[139 110 142 180 113 151 100 129  89 129  79 114  97 136 159]  gefa
[ 67 123 128 159 161 122 112 154 110 160 130 168  94 105 196]  Rarin
[ 63 130 127 148 167 112 119 154 137 144 133 161  94 107 177]  ves
[184 127 160 108 106 106 115 132  99 122  68  89 101 142 120]  kovur
[ 66 123 128  83 117 146 154 135 103 173 195 122 193 104 114]  Sisik
[181 118 156 124 106 112 107 130  99 122  68  89 100 152 124]  notet
rest: [184 127]  [160 108 106 106 115 132  99 122  68  89 101 142 120]
rest: [112 119 154]  [137 144 133 161  94 107 177]
rest: [ 99 122  68  89 101]  [142 120]
rest: [ 67 123 128]  [159 161 122 112 154 110 160 130 168  94 105 196]

[121 163 124 160 167  89 124 154 104 123 125 176 139 126] = nor
[137 118 128 122  89 121  98 103 104 124 125 176 138 134] = Bet
[137 118 128 122  89  90 124 154 104 122 134 176 138 134] = Sak
rest: [128 122  89  90 124]  [154 104 122 134 176 138 134]
rest: [124 154 104 122]  [134 176 138 134]
rest: [167  89]  [124 154 104 123 125 176 139 126]
rest: [160 167  89 124]  [154 104 123 125 176 139 126]
rest: [104 122]  [134 176 138 134]
rest: [123 125 176]  [139 126]
rest: [ 89 124 154]  [104 123 125 176 139 126]

[150 147 144 129  93 144  78]  suve
[170 153 150 129  92 134 164]  ribed
[148 146 144 109  99 144 158]  koni
rest: [148 146 144 109  99]  [144 158]
rest: [146 144 109  99 144]  [158]
rest: [129  92]  [134 164]

[173 123 135  92 167] -> Vada
[ 57  87 154 100 170] -> Sez
[140 197  77 122  86] -> Miseg
[135 104 146 151 120] -> ses
[165 178 108  92 149] -> vufip
[126  94 150 166 110] -> vemi
[175 152 117 108 141] -> sova
[126 140 123 105 146] -> rak
[126  94 151 133  86] -> vad
[149 154 103 129 105] -> Segal
[ 93 101 143 124 140] -> Rifuv
rest: [126 140 123 105]  [146]
rest: [126  94 150]  [166 110]

[159  82 125 180  89 103  89 114  85 116 175 142 138 119 165 149  92  78
  85] : biba
[159 136 171 163  98 145 140 151  94 133 158 178 162 112  83  93 118 142
 155] : fateg
[174 163 123 181  90 130 179  75 110 126 180 101 106  91 107  84  84 126
  93] : digag
[168 179 150 154 152 163 149 114 153 158 133 170 142  96 129 139 109  77
 122] : veboz
[ 82 150 148  78 130 180 100 148 110 126 180 102 106 147 144  83  74  81
 101] : latof
[ 82  83 125  79 180  79 107 140 129 107 125 177  98 140  76 170 131 153
 160] : gep
[117 175 144 173 134 116 115  86  76 101 104 142 179 118 114  94 118 152
  82] : lera
[ 76 132 104 119 154  95 140 135  98 176 102 156 166 123 113 133 151 116
 110] : lik
rest: [ 82  83 125  79]  [180  79 107 140 129 107 125 177  98 140  76 170 131 153 160]
rest: [ 82 125]  [180  89 103  89 114  85 116 175 142 138 119 165 149  92  78  85]
rest: [180 102 106 147 144]  [ 83  74  81 101]
rest: [110 126 180 102 106]  [147 144  83  74  81 101]

[120 116 103 103  96 101 108 104 104 110 102 103 105 110 105 108 117 101
  96 108 102 105 102 123 111 106 104 119 117 122 100 105 108 103 105 105
 101 102 119 125 105 105 102 122 105 103] : nov
[102  96  90 108 107 101  95 103 106  82 104  99 101  83  96  93  77 104
  98  98 102 112 109  97  77  96 109  90  65  75 112 108  96 109  85  85
 102 111 100  98 103 108 103  77 110 104] : Fipa
[ 82  87 107 119 119 113 110 117 115 103 114 103 106 106 108 111  86 119
 116 111 111 119 116  81  98 112 115  84  84  79 116 114 111 116 103 104
 111 117  86  80 114 115 115  79 115 119] : Rosag
[105 102 122 104 121 122 111 105 104 113  99 105 114 113 103 111 118 103
 120 114 122 119 102 107 117 117 107 106 117 111 121 108 114 102 122 121
 121 101 104 109 105 105 101 110 108 104] : Tofef
[ 86  88 115 109 117 117 110 108 109 111 103 111 114 111 104 110 103 108
 117 113 116 117 105  88 114 115 110  89 107  95 115 109 113 103  85  84
 102 103 119  86 108 108 107  94 110 109] : Vus
[105 101  70 108  75  74 124 118  91 119  92  97 117 122  80 124  80 101
  79 120  74 111 109  96  77 114  82  98  98  98  73  79 120  93  72  90
  69  99 106 108  88  88  93 102  80 114] : bafam
[ 78  83 105  86 106 105 102  93  79 108  82  84 100 106  79 102  96  85
 113 102 102 100  80  80 112 106  78  81 108  91  99  78 103  80 108 113
 102  81  80  75  78  78  82  91  78  89] : fevu
rest: [101 102 119]  [125 105 105 102 122 105 103]
rest: [109  97  77]  [ 96 109  90  65  75 112 108  96 109  85  85 102 111 100  98 103 108 103
  77 110 104]
rest: [105 108 103]  [105 105 101 102 119 125 105 105 102 122 105 103]
rest: [ 85  85 102]  [111 100  98 103 108 103  77 110 104]
rest: [103 114]  [103 106 106 108 111  86 119 116 111 111 119 116  81  98 112 115  84  84
  79 116 114 111 116 103 104 111 117  86  80 114 115 115  79 115 119]

[106 140 130  93 198 126 165 126 100 146 169 130 165 109 163 159 137] -> Kulun
[163 150 126 154  68 110 119 163 110 130 169  93 188 116 128 126 126] -> gon
[130 137 126 153  68 110 165 163 169 128 125 140  58 159 106 101  69] -> soke
[100 126 163 146  97 126 165 125 128  87  78 150  60 119 163 116 155] -> Nuvum
[110 156 128 130 137 140 126  78 169  87  78  93 116 130 125 106  69] -> kemat
[128  69 163  87  68 169 116 126 125 150 140 156 119 165 101 119 140] -> pegu
[163 140 130  93 197 169  60 110 163 131 126 126 159 165 100 119 140] -> fesat
[100 126 163 146  97 126 165 125 128  87  78 150  60 119 163 116 130] -> Sudel
rest: [140 130  93 198]  [126 165 126 100 146 169 130 165 109 163 159 137]
rest: [106 140 130]  [ 93 198 126 165 126 100 146 169 130 165 109 163 159 137]
rest: [140 130  93 197]  [169  60 110 163 131 126 126 159 165 100 119 140]
rest: [100 146 169]  [130 165 109 163 159 137]
rest: [126 153  68 110]  [165 163 169 128 125 140  58 159 106 101  69]

[143 156 133 127 138 122 131 135] : pir
[122 100 106  89 164 113 156 176] : lasif
[ 90  80 133 127 134  75 129 141] : Kosas
[140 135 123 119 111 157 127 119] : Fen
[141 135 122 119 150 112 130 141] : mufus
[174 178 123 119 111 156 127 143] : Zuf
[ 90  80 133 128 134 115 137 140] : rige
rest: [ 80 133 127 134]  [ 75 129 141]
rest: [ 90  80 133 128 134]  [115 137 140]
rest: [123 119 111 157 127]  [119]
rest: [133 128]  [134 115 137 140]
rest: [ 90  80 133 127 134]  [ 75 129 141]
rest: [135 123 119]  [111 157 127 119]

[117 122 113  88 130 161 126 103 154 121 151 124 134 137 136 136 147 156
 124 138 152  80  93 134 147 130 151 144 127 122 110 127 141 129 131 106
 107 144 134 127 149 159 136 126 101 123 119  76 101 109 117 105 147 139
 149 140 119 129 114] -> Vavem
[137 108 109 117 173 129 157 142 112 128 171 141 146 129 103 137 158 135
 147 146 124 109 135 116 139 115 147 119 138 142 109 156 119 145 148 113
 127 114 107 145 136 138 133 114 125 106 138 136 147 128 133  99 128 155
 119 154  81 141 144] -> godef
[118 124 108  83 134 151 131 100 152 121 149 122 133 135 133 142 146 162
 116 139 154  83 101 137 151 132 151 144 127 121 112 127 138 126 134 103
 104 144 133 117 149 152 136 128 107 124 121  83 102 105 117 101 146 144
 142 138 120 127 110] -> zut
[137 123 126 138 105 143 129 140 131 120 130 141  97 143 138 138 136 126
 159 160 122 161 117 119 141 158 122 109 139 124 120 107 124 142 148 109
 111 118 112 155 110 114 139 144 154 137 163 115 121 134 150  73 142  94
 136 139 122 138 125] -> Luf
[144 110 106 118 167 128 154 145 118 126 168 137 149 131 111 140 157 136
 144 143 127 108 136 113 143 113 146 118 130 145 104 149 119 147 151 110
 124 124 104 139 143 134 129 116 127 109 132 132 145 127 146 100 123 153
 120 147  84 148 146] -> zefa
[134 132 169 126 134 129 118 142 127 121 123 124 120 149 133 127 145 122
 124  97  95 106 126 123 157 149 135 107 149 165  88 103 135 150 126 106
 155 139 143  84 133 119 107 132 116  89 136 116 104 113 112 128 131 130
 111 122 140 124 132] -> nonon
[125  93 142 113 127 144 147 117 114 131 123 121 156 126 165 103 132 128
 137 137 109 134 114 120 132 144 146 135 136 145 130 133 134 128 149 157
 133 169 110 119 110 131 128 126 160 115 103 115  92 136 126 117 117 122
 120 120 139 127 119] -> ludo
[150 117 130 103 133 106 121 151 140 123 131 145 121 138 106 151 117 135
 113 138 114 136 115  88 136 137 134 130  94 148 121 150 129 137 116 123
 103 159 111 111 130 120 108 121 129 127 119  83 101 105 111 106 122 127
  84 122 112 147 113] -> Pim
[135 118 124 140 108 142 128 141 133 114 126 130  96 135 140 140 137 130
 161 158 120 166 121 120 144 153 124 105 142 123 120 103 126 135 152 111
 160 116 109 151 113 117 133 148 157 144 159 118 121 140 157  72 138  92
 135 132 115 136 124] -> Gefe
[144 110 106 118 167 128 154 145 118 126 168 137 149 131 111 140 145 121
 124 143 127 108 136 113 143 113 146 118 140 145 104 149 119 150 127 106
 155 139 104 139 143 134 129 116 130 109 132 132 145 127 130 100 123 153
 120 147  84 148 146] -> Geg
[137 123 126 138 105 143 129 140 152 120 133 141  97 143 138 138 136 126
 159 160 122 161 117 119 141 158 122 109 139 124 120 107 126 142 148 109
 165 118 112 155 110 114 139 144 154 137 163 115 121 134 150  73 142  94
 136 139 122 138 125] -> fede
rest: [138 120 127]  [110]
rest: [150 126 106 155 139]  [143  84 133 119 107 132 116  89 136 116 104 113 112 128 131 130 111 122
 140 124 132]
rest: [139 115 147]  [119 138 142 109 156 119 145 148 113 127 114 107 145 136 138 133 114 125
 106 138 136 147 128 133  99 128 155 119 154  81 141 144]
rest: [ 83 102 105]  [117 101 146 144 142 138 120 127 110]
rest: [152 121]  [149 122 133 135 133 142 146 162 116 139 154  83 101 137 151 132 151 144
 127 121 112 127 138 126 134 103 104 144 133 117 149 152 136 128 107 124
 121  83 102 105 117 101 146 144 142 138 120 127 110]
rest: [156 119]  [145 148 113 127 114 107 145 136 138 133 114 125 106 138 136 147 128 133
  99 128 155 119 154  81 141 144]
rest: [151 144 127 122]  [110 127 141 129 131 106 107 144 134 127 149 159 136 126 101 123 119  76
 101 109 117 105 147 139 149 140 119 129 114]

[146 138  59 131  92 122 120 125 107 128 123 128 128 126] : Vog
[125 136 149 139 140 137 125 135 132 148 136 136 123 151] : Vel
[124 132  90  80 137 122  98 179 137 102 116 119 126 120] : kifun
[125 138  58 139 141 122 131 136 109 140 130 139 142 111] : roga
rest: [125 138  58]  [139 141 122 131 136 109 140 130 139 142 111]
rest: [138  59]  [131  92 122 120 125 107 128 123 128 128 126]
rest: [139 140]  [137 125 135 132 148 136 136 123 151]
rest: [135 132]  [148 136 136 123 151]

[129 118 135 130 126 120 110 139]  Doser
[128 123 132 129 130 124 132 142]  duko
[109  63 126 131 150  66  59 192]  pino
[128 123 132 129 130 124 132 126]  rem
[128 121 132 129 136 130 132 134]  Lalik
[129 123 126 136 133 112 130 126]  Pako
[124 107 134 136 136 110 102 154]  zim
[129 123 126 136 131 124 130 127]  bune
rest: [ 63 126 131]  [150  66  59 192]
rest: [136 136 110 102]  [154]
rest: [129 118 135 130 126]  [120 110 139]

